Here is a tiny trained network, its code and every weight. The questions are about switching its units off for an input and a class, where a switched-off unit gives its printed mean instead of its output.

import numpy as np


def w(rows, s, z=0):
    codes = np.array(rows[::2]) - 128.0
    scale = np.full(codes.shape[1], s)
    scale[-1] = z or s
    return codes * scale


def f(y):
    return y / 2 * (1 + np.tanh(0.7978845608 * (y + 0.044715 * y**3)))


def log_softmax(a):
    a = a - a.max(-1, keepdims=True)
    return a - np.log(np.exp(a).sum(-1, keepdims=True))


def net(x, mask):
    res = np.array(x, float).reshape(1, 5) / 4 @ E
    y = f(res @ A[0][:, :-1].T + A[0][:, -1])
    res = res + np.where(mask, y, B[0][:, -1]) @ B[0][:, :-1]
    return log_softmax(res[-1] @ U[:, :-1].T + U[:, -1])


A, B = {}, {}
E = w([
[29,103,235,169,96],'x0',
[254,180,155,193,156],'x1',
[116,68,163,15,238],'x2',
[177,189,167,23,66],'x3',
[40,198,179,69,96],'x4',
],0.0073)
A[0] = w([
[98,135,224,103,109,155],'neuron 0',
[56,87,91,118,149,170],'neuron 1',
[103,145,111,190,23,196],'neuron 2',
[124,31,96,135,198,214],'neuron 3',
[110,137,98,1,136,251],'neuron 4',
[152,21,163,196,173,191],'neuron 5',
],0.0099,0.0036)
B[0] = w([
[76,170,174,68,33,222],'neuron 0',
[66,101,174,143,170,197],'neuron 1',
[106,167,92,190,66,248],'neuron 2',
[102,93,110,125,207,232],'neuron 3',
[172,34,174,66,122,254],'neuron 4',
[94,133,8,108,162,239],'neuron 5',
],0.011,0.0075)
U = w([
[61,83,186,137,196,10],'0',
[63,163,223,101,54,85],'1',
[223,42,150,55,106,130],'2',
[96,115,15,150,194,97],'3',
[254,220,127,189,179,254],'4',
[107,194,84,245,42,172],'5',
],0.0085,0.0028)

Each question gives the input, the list of numbers given to net, and the class t.
The units are the neurons (one row each of A and B). Each row of codes is followed by its name. A weight is (code - 128) times the scale printed after its matrix; where a second scale follows, it is the last column's (A, B and U).
mask holds one flag per neuron, in row order. A switched-off neuron (its flag False) gives its mean, the last column of its row in B, instead of its output. The means were averaged over made-up inputs and are rounded, as every weight is.
A unit's drop is (log p(t) with every unit on - log p(t) with that unit switched off) / (log p(t) with every unit on - log p(t) with every unit switched off).
The circuit of an input: a set's keep is (log p(t) with only the set's units on - log p(t) with every unit switched off) / (log p(t) with every unit on - log p(t) with every unit switched off). Starting from all 6 units, units are removed one at a time, each time the one whose removal leaves the highest keep (on an exact tie, the one counted first), for as long as the keep stays at least 0.8.
units of the circuit, in order: the units of the circuit, biggest drop first
k most important neurons: the k neurons with the biggest drops, biggest first
drop when u is switched off: that unit's drop, to one decimal
input [7,0,-8,7,4], class 5: units of the circuit, in order => neuron 2
input [-3,1,0,2,7], class 2: 3 most important neurons => neuron 4; neuron 2; neuron 1
input [-1,-8,-5,4,-8], class 5: units of the circuit, in order => neuron 2; neuron 4
input [4,-3,-6,-7,-7], class 3: 3 most important neurons => neuron 5; neuron 3; neuron 0
input [8,-2,-7,8,-3], class 5: 3 most important neurons => neuron 2; neuron 4; neuron 1
input [8,3,-4,-6,-5], class 3: 2 most important neurons => neuron 5; neuron 0
input [-2,-5,2,3,8], class 2: 2 most important neurons => neuron 4; neuron 2
input [-6,-8,-2,-3,7], class 0: 2 most important neurons => neuron 1; neuron 0
input [6,-2,5,-1,-5], class 3: 2 most important neurons => neuron 5; neuron 4
input [-3,-6,-2,5,0], class 2: 2 most important neurons => neuron 4; neuron 0
input [-3,3,1,4,8], class 2: 3 most important neurons => neuron 4; neuron 2; neuron 1
input [-2,-5,8,0,5], class 2: drop when neuron 4 is switched off => 1.9
input [5,-5,4,2,-8], class 3: drop when neuron 2 is switched off => -0.3
input [-7,-6,-3,4,3], class 2: drop when neuron 4 is switched off => 0.4
input [2,8,8,4,-8], class 3: drop when neuron 3 is switched off => 0.1
input [-4,-8,5,-5,3], class 0: units of the circuit, in order => neuron 1
